[[101 141 136]
 [152 142  99]]
:
[[101 152]
 [141 142]
 [136  99]]

[[143 127 147 141 114 150 124 136 137 133]
 [140 133 126 151 111 125 108 136 124 116]
 [154 137 130 128 115 135 111 122 117 142]
 [136 129 106 139 144 135 111 111 132 121]
 [139 104 117 138 107 129 122 123 140 124]]
:
[[143 140 154 136 139]
 [127 133 137 129 104]
 [147 126 130 106 117]
 [141 151 128 139 138]
 [114 111 115 144 107]
 [150 125 135 135 129]
 [124 108 111 111 122]
 [136 136 122 111 123]
 [137 124 117 132 140]
 [133 116 142 121 124]]

[[144 129 119 113 136 146 114 134 132]
 [124 136 133 130 120 128 128 121 141]
 [105 144 150 144 133 102 146 133 122]
 [130 127 125 127  98 120 135 106 131]
 [148 124 116 108 129 154 109 127 141]
 [134 121 122 124 140 125 132 139 141]]
:
[[144 124 105 130 148 134]
 [129 136 144 127 124 121]
 [119 133 150 125 116 122]
 [113 130 144 127 108 124]
 [136 120 133  98 129 140]
 [146 128 102 120 154 125]
 [114 128 146 135 109 132]
 [134 121 133 106 127 139]
 [132 141 122 131 141 141]]

[[112 130 112 127 117 124]
 [113 131 153 132 110 121]
 [130 141 123 118 134 120]
 [145 126 139 143 131 127]
 [133 128 116 146 106 117]
 [126 114 130 143 105 135]
 [106 136 134 124 120 114]
 [129 124 109 137 121 119]
 [117 121 143 145 112 148]
 [117 116 119 133 132 130]
 [143 110 114 143 109 141]]
:
[[112 113 130 145 133 126 106 129 117 117 143]
 [130 131 141 126 128 114 136 124 121 116 110]
 [112 153 123 139 116 130 134 109 143 119 114]
 [127 132 118 143 146 143 124 137 145 133 143]
 [117 110 134 131 106 105 120 121 112 132 109]
 [124 121 120 127 117 135 114 119 148 130 141]]

[[121 106 150]
 [139 131 125]
 [127 128 128]]
:
[[121 139 127]
 [106 131 128]
 [150 125 128]]

[[154 157]
 [132 143]
 [135 132]
 [122 131]]
:
[[154 132 135 122]
 [157 143 132 131]]

[[126  99 136 114 103 119 106 128]
 [132 121 109 141 124 112 139 132]]
:
[[126 132]
 [ 99 121]
 [136 109]
 [114 141]
 [103 124]
 [119 112]
 [106 139]
 [128 132]]
---
[[127 125 148 132 112 114 127 129 127 125 121 126 129 126 129 128]
 [128 129 130 130 129 129 118 130 129 132 135 129 149 131 113 132]
 [118 129 127 129 127 130 130 130 131 108 125 140 128 149 128 119]]
:
[[118 129 127 129 127 130 130 130 131 108 125 140 128 149 128 119]
 [127 125 148 132 112 114 127 129 127 125 121 126 129 126 129 128]
 [128 129 130 130 129 129 118 130 129 132 135 129 149 131 113 132]]

[[128 136 133 136 134 129 130 140 133 121]
 [138 123 123 127 144 146 136 125 124 127]
 [126 111 116 145 133 111 124 129 129 135]
 [147 111 125 122 149 142 131 136 130 119]
 [117 138 123 120 110 111 112 127 128 127]
 [140 118 136 131 144 148 142 130 129 130]
 [133 126 125 112 138 141 131 124 121 122]
 [125 138 123 122 121 124 119 126 128 126]]
:
[[117 138 123 120 110 111 112 127 128 127]
 [125 138 123 122 121 124 119 126 128 126]
 [126 111 116 145 133 111 124 129 129 135]
 [128 136 133 136 134 129 130 140 133 121]
 [133 126 125 112 138 141 131 124 121 122]
 [138 123 123 127 144 146 136 125 124 127]
 [140 118 136 131 144 148 142 130 129 130]
 [147 111 125 122 149 142 131 136 130 119]]

[[113 125 112 119 127 122 112 126 128]
 [112 124 115 122 125 119 115 125 127]
 [130 125 120 120 123 126 134 123 133]
 [125 135 125 109 108 137 122 109 108]
 [114 149 115 124 113 138 122 107 127]]
:
[[112 124 115 122 125 119 115 125 127]
 [113 125 112 119 127 122 112 126 128]
 [114 149 115 124 113 138 122 107 127]
 [125 135 125 109 108 137 122 109 108]
 [130 125 120 120 123 126 134 123 133]]

[[121 118 134 133]
 [110 134 125 140]
 [128 112 122 137]
 [129 125 104 129]
 [144 129 131 125]]
:
[[110 134 125 140]
 [121 118 134 133]
 [128 112 122 137]
 [129 125 104 129]
 [144 129 131 125]]

[[133 131 132 131 129 130 150 133 132 128 130 132 133 131]
 [127 137 126 127 127 111 127 125 124 127 128 125 128 133]]
:
[[127 137 126 127 127 111 127 125 124 127 128 125 128 133]
 [133 131 132 131 129 130 150 133 132 128 130 132 133 131]]

[[142 132 125]
 [153 134 148]
 [135 143 138]]
:
[[135 143 138]
 [142 132 125]
 [153 134 148]]
---
[[133 146 140 136 127]
 [135 148 140 135 127]
 [122 113 117 119 136]
 [136 150 138 136 128]]
:
[133 148 117 136]

[[114 147 122]
 [104 147 136]
 [109 142 113]]
:
[114 147 113]

[[140 125 128 125]
 [135 126 137 123]
 [151 115 125 125]
 [128 130 135 126]
 [130 132 126 130]]
:
[140 126 125 126]

[[134 142]
 [129 134]
 [103 105]]
:
[134 134]

[[142 123 118]
 [126 140 122]
 [155 121 122]
 [132 143 121]
 [129 136 123]]
:
[142 140 122]

[[104 129]
 [129 125]
 [124 127]]
:
[104 125]
---
[[107 130 139 124 110 116 135 117]
 [109 139 146 117 107 117 129 128]
 [114 126 148 121 104 112 123 118]
 [108 133 127 120 116 119 120 117]
 [110 127 134 120 113 118 111 113]]
:
[[108 133 127 120 116 119 120 117]
 [110 127 134 120 113 118 111 113]
 [107 130 139 124 110 116 135 117]
 [109 139 146 117 107 117 129 128]
 [114 126 148 121 104 112 123 118]]

[[115 130 104 136]
 [141 125 153 121]
 [141 134 140 106]
 [129 140 112 107]]
:
[[115 130 104 136]
 [129 140 112 107]
 [141 134 140 106]
 [141 125 153 121]]

[[123 131 125 140 120 132 124]
 [132 126 123 128 147 137 137]
 [129 132 126 122 127 124 150]]
:
[[132 126 123 128 147 137 137]
 [123 131 125 140 120 132 124]
 [129 132 126 122 127 124 150]]

[[112 124 134 141 154 152 124 131]
 [127 128 135 120 131 130 120 142]
 [122 128 126 118 118 116 130 136]
 [121 113 136 121 114 127 108 133]]
:
[[122 128 126 118 118 116 130 136]
 [112 124 134 141 154 152 124 131]
 [127 128 135 120 131 130 120 142]
 [121 113 136 121 114 127 108 133]]

[[138 126 132 127 138 142 122 148 115 121 144 109 128 131 132 126]
 [142 136 128 150 137 132 139 120 111 123 121 132 126 113 119 126]
 [109 127 144 134 128 129 123 134 121 123 128 128 107 129 107 121]
 [130 126 129 141 142 132 127 128 118 113 107 124 118 148 138 127]
 [130 121 127 135 147 134 126 141 118 130 149 115 126 132 142 116]]
:
[[130 121 127 135 147 134 126 141 118 130 149 115 126 132 142 116]
 [142 136 128 150 137 132 139 120 111 123 121 132 126 113 119 126]
 [130 126 129 141 142 132 127 128 118 113 107 124 118 148 138 127]
 [138 126 132 127 138 142 122 148 115 121 144 109 128 131 132 126]
 [109 127 144 134 128 129 123 134 121 123 128 128 107 129 107 121]]

[[118 126 129 131 125 134 136 127 129 118]
 [134 125 122 119 133 127 131 120 103 126]
 [132 136 128 132 123 118 126 133 125 119]
 [120 130 137 132 149 146 126 125 122 108]
 [121 130 125 121 131 126 123 137 144 115]
 [137 120 145 120 134 138 130 113 117 139]
 [133 105 131 116 128 130 129  99 139 137]
 [129 141 124 125 131 119 132 141 125 144]]
:
[[134 125 122 119 133 127 131 120 103 126]
 [129 141 124 125 131 119 132 141 125 144]
 [121 130 125 121 131 126 123 137 144 115]
 [132 136 128 132 123 118 126 133 125 119]
 [118 126 129 131 125 134 136 127 129 118]
 [133 105 131 116 128 130 129  99 139 137]
 [120 130 137 132 149 146 126 125 122 108]
 [137 120 145 120 134 138 130 113 117 139]]

[[136 145 138 107 140 120 110 127 148 137]
 [134 114 129 145 139 145 120 114 113 147]
 [112 116 148 122 126 146 111 107 111 128]
 [117 138 127 119 117 137 148 149 134 130]
 [128 130 149 110 133 140 143 139 141 125]
 [132 127 115 125 120 135 141 123 130 126]
 [130 132 141 130 123 130 108 126 130 147]
 [115 108 144 149 142 130 122 131 132 136]
 [146 111 108 110 118 139 119 125 143 147]]
:
[[146 111 108 110 118 139 119 125 143 147]
 [132 127 115 125 120 135 141 123 130 126]
 [117 138 127 119 117 137 148 149 134 130]
 [134 114 129 145 139 145 120 114 113 147]
 [136 145 138 107 140 120 110 127 148 137]
 [130 132 141 130 123 130 108 126 130 147]
 [115 108 144 149 142 130 122 131 132 136]
 [112 116 148 122 126 146 111 107 111 128]
 [128 130 149 110 133 140 143 139 141 125]]

[[125 138 105 125 126 112 130 125 132]
 [128 140 139 127 122 136 118 113 123]
 [139 110 137 126 127 116 121 145 132]]
:
[[125 138 105 125 126 112 130 125 132]
 [139 110 137 126 127 116 121 145 132]
 [128 140 139 127 122 136 118 113 123]]
